Below are the code and all the weights of a small trained network. Each question names an input and a class and asks about switching units off, where a switched-off unit gives its printed mean instead of its output.

import numpy as np


def w(rows, s, z=0):
    codes = np.array(rows[::2]) - 128.0
    scale = np.full(codes.shape[1], s)
    scale[-1] = z or s
    return codes * scale


def norm(h):
    return h / np.sqrt((h * h).mean(-1, keepdims=True) + 1e-5)


def f(y):
    return np.maximum(y, 0)


def log_softmax(a):
    a = a - a.max(-1, keepdims=True)
    return a - np.log(np.exp(a).sum(-1, keepdims=True))


def net(x, mask):
    res = np.array(x, float).reshape(1, 4) / 4 @ E
    u = 0
    for l in range(3):
        y = f(norm(res) @ A[l][:, :-1].T + A[l][:, -1])
        res = res + np.where(mask[u : u + 4], y, B[l][:, -1]) @ B[l][:, :-1]
        u += 4
    return log_softmax(norm(res)[-1] @ U[:, :-1].T + U[:, -1])


A, B = {}, {}
E = w([
[233,253,145,192,214,99,205,143,93,180],'x0',
[134,111,105,123,159,152,131,105,119,158],'x1',
[4,217,110,49,130,157,1,164,29,105],'x2',
[190,143,251,92,159,146,44,194,182,69],'x3',
],0.0087)
A[0] = w([
[175,205,137,97,160,152,126,180,120,161,55],'L0N0',
[130,182,159,228,150,132,177,107,53,146,149],'L0N1',
[149,254,84,89,149,104,91,203,18,167,146],'L0N2',
[113,68,133,118,127,96,98,123,208,106,3],'L0N3',
],0.0075,0.0037)
B[0] = w([
[151,118,121,97,111,207,148,149,143,120,184],'L0N0',
[89,172,136,252,129,100,106,172,173,172,216],'L0N1',
[124,62,134,93,21,112,119,125,143,138,254],'L0N2',
[211,106,74,124,113,144,130,63,119,166,160],'L0N3',
],0.013,0.0087)
A[1] = w([
[32,88,199,9,177,174,86,154,55,16,64],'L1N0',
[101,133,216,73,175,208,78,253,163,108,255],'L1N1',
[34,67,39,219,61,112,217,110,161,67,210],'L1N2',
[227,164,186,113,131,81,148,186,133,198,90],'L1N3',
],0.0058,0.0029)
B[1] = w([
[62,210,75,196,190,104,87,62,97,163,192],'L1N0',
[208,78,124,177,194,83,164,107,179,99,216],'L1N1',
[89,142,159,135,116,115,145,102,4,188,255],'L1N2',
[92,131,243,39,181,229,129,116,149,106,192],'L1N3',
],0.011,0.0076)
A[2] = w([
[170,254,53,200,202,95,208,151,109,103,58],'L2N0',
[206,109,175,130,98,196,107,158,174,67,183],'L2N1',
[152,128,143,72,138,107,17,85,152,16,118],'L2N2',
[155,118,135,97,88,194,75,94,197,148,1],'L2N3',
],0.009,0.0027)
B[2] = w([
[146,92,176,176,93,122,100,114,248,57,190],'L2N0',
[159,171,86,56,106,162,170,206,67,64,253],'L2N1',
[205,141,151,176,182,90,78,94,162,170,219],'L2N2',
[185,60,158,56,71,41,15,81,169,81,191],'L2N3',
],0.011,0.0071)
U = w([
[74,89,139,106,79,133,183,136,77,205,169],'0',
[149,202,172,218,216,83,61,105,203,182,239],'1',
[253,112,144,16,144,109,43,164,177,102,143],'2',
[156,141,173,80,241,249,211,254,244,55,2],'3',
[31,173,38,52,134,160,62,98,60,156,36],'4',
],0.0082,0.004)

Each question gives the input, the list of numbers given to net, and the class t.
The units are the neurons (one row each of A and B). Each row of codes is followed by its name. A weight is (code - 128) times the scale printed after its matrix; where a second scale follows, it is the last column's (A, B and U).
mask holds one flag per neuron, layer by layer. A switched-off neuron (its flag False) gives its mean, the last column of its row in B, instead of its output. The means were averaged over made-up inputs and are rounded, as every weight is.
A unit's drop is (log p(t) with every unit on - log p(t) with that unit switched off) / (log p(t) with every unit on - log p(t) with every unit switched off).
The circuit of an input: a set's keep is (log p(t) with only the set's units on - log p(t) with every unit switched off) / (log p(t) with every unit on - log p(t) with every unit switched off). Starting from all 12 units, units are removed one at a time, each time the one whose removal leaves the highest keep (on an exact tie, the one counted first), for as long as the keep stays at least 0.8.
circuit, biggest first: the units of the circuit, biggest drop first
unit that matters most: the unit with the biggest drop
top k neurons: the k neurons with the biggest drops, biggest first
k most important neurons of layer l: the k neurons of layer l with the biggest drops, biggest first
drop of u: that unit's drop, to one decimal
input [-2,6,1,6], class 1: circuit, biggest first => L1N0, L0N2
input [-3,-6,-3,0], class 0: top 3 neurons => L0N0, L1N3, L1N2
input [8,-8,8,0], class 0: 3 most important neurons of layer 0 => L0N2, L0N1, L0N3
input [1,-4,-8,4], class 3: top 3 neurons => L0N2, L2N1, L2N2
input [6,7,1,2], class 2: circuit, biggest first => L0N2
input [1,-6,-1,5], class 3: top 2 neurons => L0N2, L1N1
input [-2,8,-8,-1], class 0: top 2 neurons => L2N2, L1N1
input [1,-1,7,-8], class 0: circuit, biggest first => L0N2, L1N0
input [2,7,-4,8], class 3: 2 most important neurons of layer 0 => L0N2, L0N3
input [5,-8,-7,1], class 3: top 3 neurons => L1N3, L1N0, L2N2
input [-3,-7,-6,0], class 0: 3 most important neurons of layer 0 => L0N0, L0N2, L0N1
input [1,5,0,7], class 3: top 2 neurons => L1N1, L0N2
input [1,-3,-5,6], class 3: top 2 neurons => L0N2, L2N1
input [3,7,8,-5], class 0: circuit, biggest first => L0N2
input [3,8,5,2], class 2: 2 most important neurons of layer 0 => L0N2, L0N0
input [3,-4,0,2], class 3: 2 most important neurons of layer 2 => L2N1, L2N2
input [1,-5,6,-7], class 0: top 2 neurons => L0N2, L1N0
input [1,-5,7,-7], class 0: top 2 neurons => L0N2, L1N0
input [-6,-8,4,7], class 1: top 2 neurons => L1N0, L0N2
input [-3,-8,4,5], class 1: unit that matters most => L1N0
input [-1,1,4,8], class 1: 2 most important neurons of layer 1 => L1N0, L1N3
input [7,-7,1,-4], class 0: drop of L2N1 => -0.1
input [-4,-3,2,1], class 1: drop of L0N2 => 0.3
input [2,6,3,0], class 0: drop of L0N1 => 0.1
input [8,6,-8,2], class 3: drop of L0N0 => 0.0
